Below are the code and all the weights of a small trained network. Each question names an input and a class and asks about switching units off, where a switched-off unit gives its printed mean instead of its output.

import numpy as np


def w(rows, s, z=0):
    codes = np.array(rows[::2]) - 128.0
    scale = np.full(codes.shape[1], s)
    scale[-1] = z or s
    return codes * scale


def f(y):
    return np.maximum(y, 0)


def log_softmax(a):
    a = a - a.max(-1, keepdims=True)
    return a - np.log(np.exp(a).sum(-1, keepdims=True))


def net(x, mask):
    res = np.array(x, float).reshape(1, 6) / 4 @ E
    y = f(res @ A[0][:, :-1].T + A[0][:, -1])
    res = res + np.where(mask, y, B[0][:, -1]) @ B[0][:, :-1]
    return log_softmax(res[-1] @ U[:, :-1].T + U[:, -1])


A, B = {}, {}
E = w([
[222,61,60,140,151],'x0',
[132,107,151,240,72],'x1',
[146,134,198,168,254],'x2',
[127,128,127,128,127],'x3',
[208,136,196,92,98],'x4',
[177,244,58,179,133],'x5',
],0.0069)
A[0] = w([
[141,101,150,212,107,228],'neuron 1',
[152,152,125,74,130,93],'neuron 2',
[164,131,158,112,92,102],'neuron 3',
[105,22,170,110,140,88],'neuron 4',
[107,166,103,63,197,144],'neuron 5',
[205,123,225,157,55,119],'neuron 6',
[109,138,149,178,225,2],'neuron 7',
[129,138,136,138,162,65],'neuron 8',
[224,225,138,121,96,103],'neuron 9',
[42,216,214,118,89,104],'neuron 10',
[166,146,141,55,124,158],'neuron 11',
[76,105,93,202,128,118],'neuron 12',
[137,57,148,92,86,127],'neuron 13',
[119,128,77,77,3,22],'neuron 14',
[144,127,157,150,175,132],'neuron 15',
[117,191,40,186,163,110],'neuron 16',
[44,76,80,165,177,171],'neuron 17',
[127,146,173,199,88,145],'neuron 18',
[216,48,70,135,141,154],'neuron 19',
[182,127,215,108,145,81],'neuron 20',
],0.012,0.0038)
B[0] = w([
[109,134,143,58,186,225],'neuron 1',
[102,112,109,106,127,167],'neuron 2',
[135,106,102,138,98,171],'neuron 3',
[131,136,221,108,119,230],'neuron 4',
[95,138,120,60,143,214],'neuron 5',
[108,102,55,109,57,243],'neuron 6',
[41,189,118,187,125,199],'neuron 7',
[95,147,122,141,126,148],'neuron 8',
[124,86,197,135,82,232],'neuron 9',
[252,184,113,147,151,254],'neuron 10',
[121,109,93,91,111,202],'neuron 11',
[109,132,78,95,94,183],'neuron 12',
[134,115,179,136,109,215],'neuron 13',
[23,178,139,195,184,224],'neuron 14',
[91,142,123,154,152,188],'neuron 15',
[134,96,199,118,77,223],'neuron 16',
[161,55,95,150,48,217],'neuron 17',
[107,141,134,68,173,207],'neuron 18',
[208,233,101,137,159,250],'neuron 19',
[81,128,94,192,87,211],'neuron 20',
],0.024,0.0073)
U = w([
[129,122,249,130,68,53],'0',
[60,147,134,208,149,107],'1',
[187,171,127,138,128,113],'2',
[87,134,113,28,122,73],'3',
[117,103,106,134,64,201],'4',
[119,137,152,109,104,254],'5',
[133,73,143,123,168,112],'6',
],0.012,0.0091)

Each question gives the input, the list of numbers given to net, and the class t.
The units are the neurons (one row each of A and B). Each row of codes is followed by its name. A weight is (code - 128) times the scale printed after its matrix; where a second scale follows, it is the last column's (A, B and U).
mask holds one flag per neuron, in row order. A switched-off neuron (its flag False) gives its mean, the last column of its row in B, instead of its output. The means were averaged over made-up inputs and are rounded, as every weight is.
A unit's drop is (log p(t) with every unit on - log p(t) with that unit switched off) / (log p(t) with every unit on - log p(t) with every unit switched off).
The circuit of an input: a set's keep is (log p(t) with only the set's units on - log p(t) with every unit switched off) / (log p(t) with every unit on - log p(t) with every unit switched off). Starting from the 12 units with the biggest drops (on a tie, the unit counted first), units are removed one at a time, each time the one whose removal leaves the highest keep (on an exact tie, the one counted first), for as long as the keep stays at least 0.8.
circuit, biggest first: the units of the circuit, biggest drop first
top k neurons: the k neurons with the biggest drops, biggest first
drop of u: that unit's drop, to one decimal
input [3,0,-2,4,5,5], class 0: top 2 neurons	(neuron 9; neuron 10)
input [5,-4,5,-4,-1,-4], class 1: circuit, biggest first	(neuron 7; neuron 15)
input [-7,1,5,1,-8,7], class 4: circuit, biggest first	(neuron 17)
input [4,-8,6,6,-4,4], class 3: top 2 neurons	(neuron 5; neuron 14)
input [-6,-6,5,-6,4,1], class 2: top 2 neurons	(neuron 10; neuron 14)
input [-5,4,8,-6,8,-3], class 1: top 4 neurons	(neuron 20; neuron 7; neuron 15; neuron 17)
input [-6,4,-6,2,-5,-3], class 1: top 2 neurons	(neuron 14; neuron 19)
input [4,-3,4,2,-5,1], class 4: top 2 neurons	(neuron 17; neuron 14)
input [-2,8,-1,-8,-2,-3], class 3: circuit, biggest first	(neuron 1; neuron 18)
input [5,4,-6,0,-3,2], class 1: top 2 neurons	(neuron 14; neuron 10)
input [-5,7,6,-4,-1,-4], class 3: top 2 neurons	(neuron 1; neuron 18)
input [4,8,2,0,8,0], class 3: top 4 neurons	(neuron 1; neuron 18; neuron 17; neuron 6)
input [-8,-3,2,0,3,6], class 2: top 3 neurons	(neuron 10; neuron 4; neuron 13)
input [1,-4,6,-3,3,6], class 0: circuit, biggest first	(neuron 9)
input [5,6,2,3,8,0], class 4: drop of neuron 20	0.7
input [6,7,0,4,-4,6], class 3: drop of neuron 10	0.7
input [-4,1,4,-7,-8,4], class 4: drop of neuron 19	0.1
